Below are the code and all the weights of a small trained network. Each question names an input and a target symbol and asks about switching units off, where a switched-off unit gives its printed mean instead of its output.

import numpy as np


def w(rows, s, z=0):
    codes = np.array(rows[::2]) - 128.0
    scale = np.full(codes.shape[1], s)
    scale[-1] = z or s
    return codes * scale


def f(y):
    return y / 2 * (1 + np.tanh(0.7978845608 * (y + 0.044715 * y**3)))


def softmax(a):
    e = np.exp(a - a.max(-1, keepdims=True))
    return e / e.sum(-1, keepdims=True)


def log_softmax(a):
    a = a - a.max(-1, keepdims=True)
    return a - np.log(np.exp(a).sum(-1, keepdims=True))


def net(x, mask):
    ids = ['αγδεζηθλμπστφψω'.index(c) for c in x.split()]
    T = len(ids)
    res = E[ids] + P[:T]
    u = 0
    for l in range(2):
        r = res
        for j in range(3):
            rows = slice(2 * j, 2 * j + 2)
            q, k, v = (r @ M[l][rows].T for M in (Q, K, V))
            z = softmax(np.where(np.tri(T) > 0, q @ k.T / 2**0.5, -1e9)) @ v
            o = O[l][rows]
            res = res + np.where(mask[u + j], z, o[:, -1]) @ o[:, :-1]
        u += 3
        y = f(res @ A[l][:, :-1].T + A[l][:, -1])
        res = res + np.where(mask[u : u + 16], y, B[l][:, -1]) @ B[l][:, :-1]
        u += 16
    return log_softmax(res[-1] @ U[:, :-1].T + U[:, -1])


Q, K, V, O, A, B = {}, {}, {}, {}, {}, {}
E = w([
[89,107,159,105,147,158,168],'α',
[176,188,204,119,69,180,186],'γ',
[234,139,109,77,95,122,74],'δ',
[68,127,114,251,156,186,121],'ε',
[83,118,89,107,46,65,72],'ζ',
[123,158,93,42,81,145,53],'η',
[81,121,68,62,164,78,149],'θ',
[125,156,107,192,101,78,129],'λ',
[167,73,159,214,84,112,112],'μ',
[139,86,76,119,181,175,142],'π',
[170,214,151,168,102,146,171],'σ',
[169,175,114,162,78,117,177],'τ',
[79,110,149,159,69,176,174],'φ',
[142,160,143,170,124,93,119],'ψ',
[137,144,146,114,147,178,43],'ω',
],0.021)
P = w([
[147,28,254,13,204,49,202],'0',
[47,100,139,133,136,117,123],'1',
[124,128,137,90,142,124,191],'2',
[149,150,134,81,140,132,216],'3',
[87,111,51,176,123,196,84],'4',
[127,144,72,138,164,156,121],'5',
[142,163,66,135,158,157,137],'6',
[142,136,2,164,137,213,76],'7',
],0.0094)
Q[0] = w([
[79,155,152,103,1,105,73],'L0H0',
[193,166,116,92,127,104,73],'L0H0',
[161,175,115,138,35,66,127],'L0H1',
[179,122,73,112,140,78,154],'L0H1',
[206,156,131,149,75,120,36],'L0H2',
[94,93,113,143,116,199,107],'L0H2',
],0.0092)
K[0] = w([
[93,187,181,105,2,56,59],'L0H0',
[227,142,117,52,50,141,57],'L0H0',
[163,146,105,126,61,105,129],'L0H1',
[135,100,107,97,128,125,129],'L0H1',
[157,147,104,127,5,167,107],'L0H2',
[71,164,123,209,167,177,12],'L0H2',
],0.0084)
V[0] = w([
[83,98,207,141,134,33,147],'L0H0',
[134,146,155,131,130,133,129],'L0H0',
[133,98,2,152,166,136,122],'L0H1',
[116,70,135,108,136,122,154],'L0H1',
[171,91,157,153,47,209,137],'L0H2',
[158,168,138,165,219,103,116],'L0H2',
],0.0068)
O[0] = w([
[172,226,98,123,184,70,85,108],'L0H0',
[171,65,61,89,185,98,30,115],'L0H0',
[178,159,51,142,151,82,122,2],'L0H1',
[82,73,84,155,122,145,73,191],'L0H1',
[81,138,120,35,89,104,132,180],'L0H2',
[135,1,180,152,189,121,78,60],'L0H2',
],0.0066,0.0012)
A[0] = w([
[157,106,186,175,22,105,98,230],'L0N0',
[103,131,174,116,68,142,86,131],'L0N1',
[89,141,137,77,131,177,117,6],'L0N2',
[178,122,99,55,130,147,80,91],'L0N3',
[138,88,104,156,146,153,106,21],'L0N4',
[116,108,114,3,140,81,101,129],'L0N5',
[124,106,78,130,128,161,103,89],'L0N6',
[108,80,108,131,90,87,80,69],'L0N7',
[179,92,134,178,77,113,102,111],'L0N8',
[82,118,69,109,125,174,192,223],'L0N9',
[184,51,170,160,187,159,138,16],'L0N10',
[151,73,156,100,98,147,106,33],'L0N11',
[159,171,183,170,109,87,190,59],'L0N12',
[164,159,86,144,123,123,67,251],'L0N13',
[147,150,187,131,118,151,60,88],'L0N14',
[158,140,72,167,143,88,150,142],'L0N15',
],0.012,0.0028)
B[0] = w([
[155,81,3,183,166,100,201,239],'L0N0',
[117,183,61,132,163,111,122,178],'L0N1',
[140,133,197,168,166,55,33,149],'L0N2',
[142,176,183,136,24,112,121,196],'L0N3',
[102,175,105,80,130,68,115,145],'L0N4',
[39,65,148,93,23,198,146,225],'L0N5',
[105,204,167,95,146,75,168,175],'L0N6',
[83,121,96,129,198,166,186,156],'L0N7',
[178,100,55,160,129,169,109,167],'L0N8',
[61,135,129,99,173,148,49,254],'L0N9',
[86,63,199,95,111,143,101,159],'L0N10',
[123,209,122,159,80,133,146,154],'L0N11',
[135,39,148,156,154,19,138,224],'L0N12',
[165,188,138,101,76,172,180,214],'L0N13',
[223,147,110,176,142,171,91,152],'L0N14',
[210,147,202,50,157,119,97,191],'L0N15',
],0.0068,0.0062)
Q[1] = w([
[127,90,201,124,116,1,130],'L1H0',
[96,118,171,120,154,119,98],'L1H0',
[106,156,207,90,59,57,127],'L1H1',
[111,31,101,145,162,18,144],'L1H1',
[169,129,124,158,173,205,58],'L1H2',
[170,151,70,118,91,249,144],'L1H2',
],0.0082)
K[1] = w([
[165,2,232,131,78,82,148],'L1H0',
[76,107,228,146,166,159,120],'L1H0',
[153,129,240,90,66,180,242],'L1H1',
[144,28,162,117,110,103,127],'L1H1',
[136,176,134,160,187,182,90],'L1H2',
[127,234,46,169,125,135,128],'L1H2',
],0.008)
V[1] = w([
[115,198,111,49,212,120,106],'L1H0',
[116,165,172,105,148,203,255],'L1H0',
[82,220,136,218,96,79,184],'L1H1',
[128,157,116,99,132,80,196],'L1H1',
[155,112,137,130,119,11,199],'L1H2',
[137,159,29,20,75,91,95],'L1H2',
],0.0091)
O[1] = w([
[162,127,179,122,167,82,128,41],'L1H0',
[122,167,9,116,199,88,60,146],'L1H0',
[135,70,110,110,89,58,130,128],'L1H1',
[135,97,87,157,94,137,69,153],'L1H1',
[130,76,108,129,103,120,74,191],'L1H2',
[100,112,154,187,123,109,107,254],'L1H2',
],0.013,0.0035)
A[1] = w([
[106,82,84,173,178,162,88,134],'L1N0',
[47,123,121,107,103,220,88,83],'L1N1',
[154,75,115,188,147,102,203,111],'L1N2',
[50,67,136,118,170,131,173,127],'L1N3',
[173,167,158,185,164,123,132,104],'L1N4',
[224,227,144,205,112,173,78,113],'L1N5',
[92,133,135,129,155,225,147,183],'L1N6',
[130,170,94,183,37,161,177,130],'L1N7',
[146,177,86,88,115,69,153,126],'L1N8',
[41,90,103,94,109,96,121,108],'L1N9',
[108,123,94,109,144,146,104,254],'L1N10',
[163,200,126,66,150,106,106,147],'L1N11',
[158,130,124,246,166,139,140,191],'L1N12',
[157,121,130,44,206,60,98,175],'L1N13',
[255,76,61,157,177,182,165,134],'L1N14',
[235,108,145,108,162,133,115,115],'L1N15',
],0.0093,0.0086)
B[1] = w([
[114,162,126,79,158,181,162,183],'L1N0',
[254,97,124,126,254,99,147,188],'L1N1',
[190,130,178,170,197,151,93,170],'L1N2',
[149,55,125,51,206,180,94,175],'L1N3',
[125,132,80,165,121,160,159,147],'L1N4',
[153,112,99,136,118,196,101,184],'L1N5',
[75,116,118,171,30,92,84,196],'L1N6',
[158,100,179,71,106,96,164,251],'L1N7',
[169,173,164,124,159,85,192,149],'L1N8',
[114,187,165,155,165,206,118,186],'L1N9',
[39,123,103,121,117,93,151,220],'L1N10',
[129,135,101,232,96,112,99,169],'L1N11',
[93,66,155,76,230,191,115,196],'L1N12',
[107,142,75,190,82,134,213,195],'L1N13',
[197,208,81,89,114,107,58,207],'L1N14',
[145,132,145,26,155,62,89,146],'L1N15',
],0.0078,0.013)
U = w([
[112,110,90,136,82,134,1,78],'α',
[156,108,159,108,129,76,43,136],'γ',
[129,81,118,120,29,153,163,149],'δ',
[161,103,169,151,172,113,157,108],'ε',
[132,162,88,33,131,78,84,107],'ζ',
[132,208,212,4,130,119,52,203],'η',
[165,167,139,65,163,71,190,28],'θ',
[43,142,79,181,52,71,132,214],'λ',
[186,111,105,101,161,187,84,3],'μ',
[150,70,125,222,138,92,64,152],'π',
[155,159,83,144,139,136,141,9],'σ',
[157,170,158,89,158,151,197,5],'τ',
[34,102,117,30,138,192,120,217],'φ',
[121,127,132,201,110,30,159,212],'ψ',
[127,183,126,157,89,210,60,86],'ω',
],0.0084,0.0042)

Each question gives the input, a string of symbols that net reads in full, and the target symbol t.
The units are the heads (2 rows each of Q, K, V and O) and the neurons (one row each of A and B). Each row of codes is followed by its name. A weight is (code - 128) times the scale printed after its matrix; where a second scale follows, it is the last column's (O, A, B and U).
mask holds one flag per unit, layer by layer, with each layer's heads first. A switched-off unit (its flag False) gives its mean, the last column of its rows in O or B, instead of its output. The means were averaged over made-up inputs and are rounded, as every weight is.
A unit's drop is (log p(t) with every unit on - log p(t) with that unit switched off) / (log p(t) with every unit on - log p(t) with every unit switched off).
The circuit of an input: a set's keep is (log p(t) with only the set's units on - log p(t) with every unit switched off) / (log p(t) with every unit on - log p(t) with every unit switched off). Starting from the 12 units with the biggest drops (on a tie, the unit counted first), units are removed one at a time, each time the one whose removal leaves the highest keep (on an exact tie, the one counted first), for as long as the keep stays at least 0.8.
circuit, biggest first: the units of the circuit, biggest drop first
most important unit: the unit with the biggest drop
k most important neurons: the k neurons with the biggest drops, biggest first
top k neurons in layer l: the k neurons of layer l with the biggest drops, biggest first
heads that matter: for each layer, one digit per head in row order, 1 if its drop is at least 0.15 and else 0, layers parted by /
input μ ω τ τ, target δ: circuit, biggest first -> [L1H0, L0N12]
input α θ τ σ, target σ: most important unit -> L0N12
input ζ δ ζ ζ δ σ, target π: heads that matter -> 001 / 011
input τ λ μ ε ζ α θ θ, target λ: 3 most important neurons -> [L0N6, L0N15, L1N13]
input δ μ δ η λ, target δ: circuit, biggest first -> [L1H0, L0N0, L0N8]
input θ ε ε α ψ, target θ: heads that matter -> 000 / 011
input μ ψ μ, target μ: circuit, biggest first -> [L0N0, L1N14, L1N12, L0N8]
input ω γ τ θ ζ, target φ: circuit, biggest first -> [L0N7, L1N0]
input δ σ ζ θ ω π τ ζ, target λ: heads that matter -> 011 / 110
input ε ω π ψ, target θ: circuit, biggest first -> [L1H2, L0N10, L1N8]
input π δ τ ω, target ω: heads that matter -> 000 / 001
input ζ φ σ, target π: circuit, biggest first -> [L0N12, L1H2, L1N2]
input π φ σ, target ω: heads that matter -> 000 / 010
input π ω σ δ θ ε θ ω, target ω: circuit, biggest first -> [L1N5, L1N11, L0N14, L1H2]
input ε ε α μ τ ε ε, target ψ: heads that matter -> 010 / 111
input γ τ τ, target λ: most important unit -> L0H2
input φ ψ α ε η ζ ε γ, target ε: 2 most important neurons -> [L0N1, L0N12]
input ζ σ ζ, target λ: heads that matter -> 101 / 111
input π σ σ ω μ σ ψ τ, target δ: heads that matter -> 001 / 100
input ψ ω δ ζ θ ζ φ, target φ: most important unit -> L1N12
input θ θ π ψ φ δ, target δ: heads that matter -> 000 / 000
input σ ψ σ, target ζ: heads that matter -> 000 / 001
input ε σ π ε, target λ: 4 most important neurons -> [L0N12, L1N6, L0N0, L1N11]
input μ γ ψ, target δ: heads that matter -> 100 / 100
input ψ ω λ σ, target η: heads that matter -> 101 / 101
input μ η σ, target δ: 2 most important neurons -> [L0N12, L0N10]
input λ σ θ μ, target μ: heads that matter -> 000 / 000
input ω α γ, target τ: 3 most important neurons -> [L0N12, L0N2, L0N5]
input σ σ μ α η σ θ σ, target ε: top neuron in layer 0 -> [L0N1]
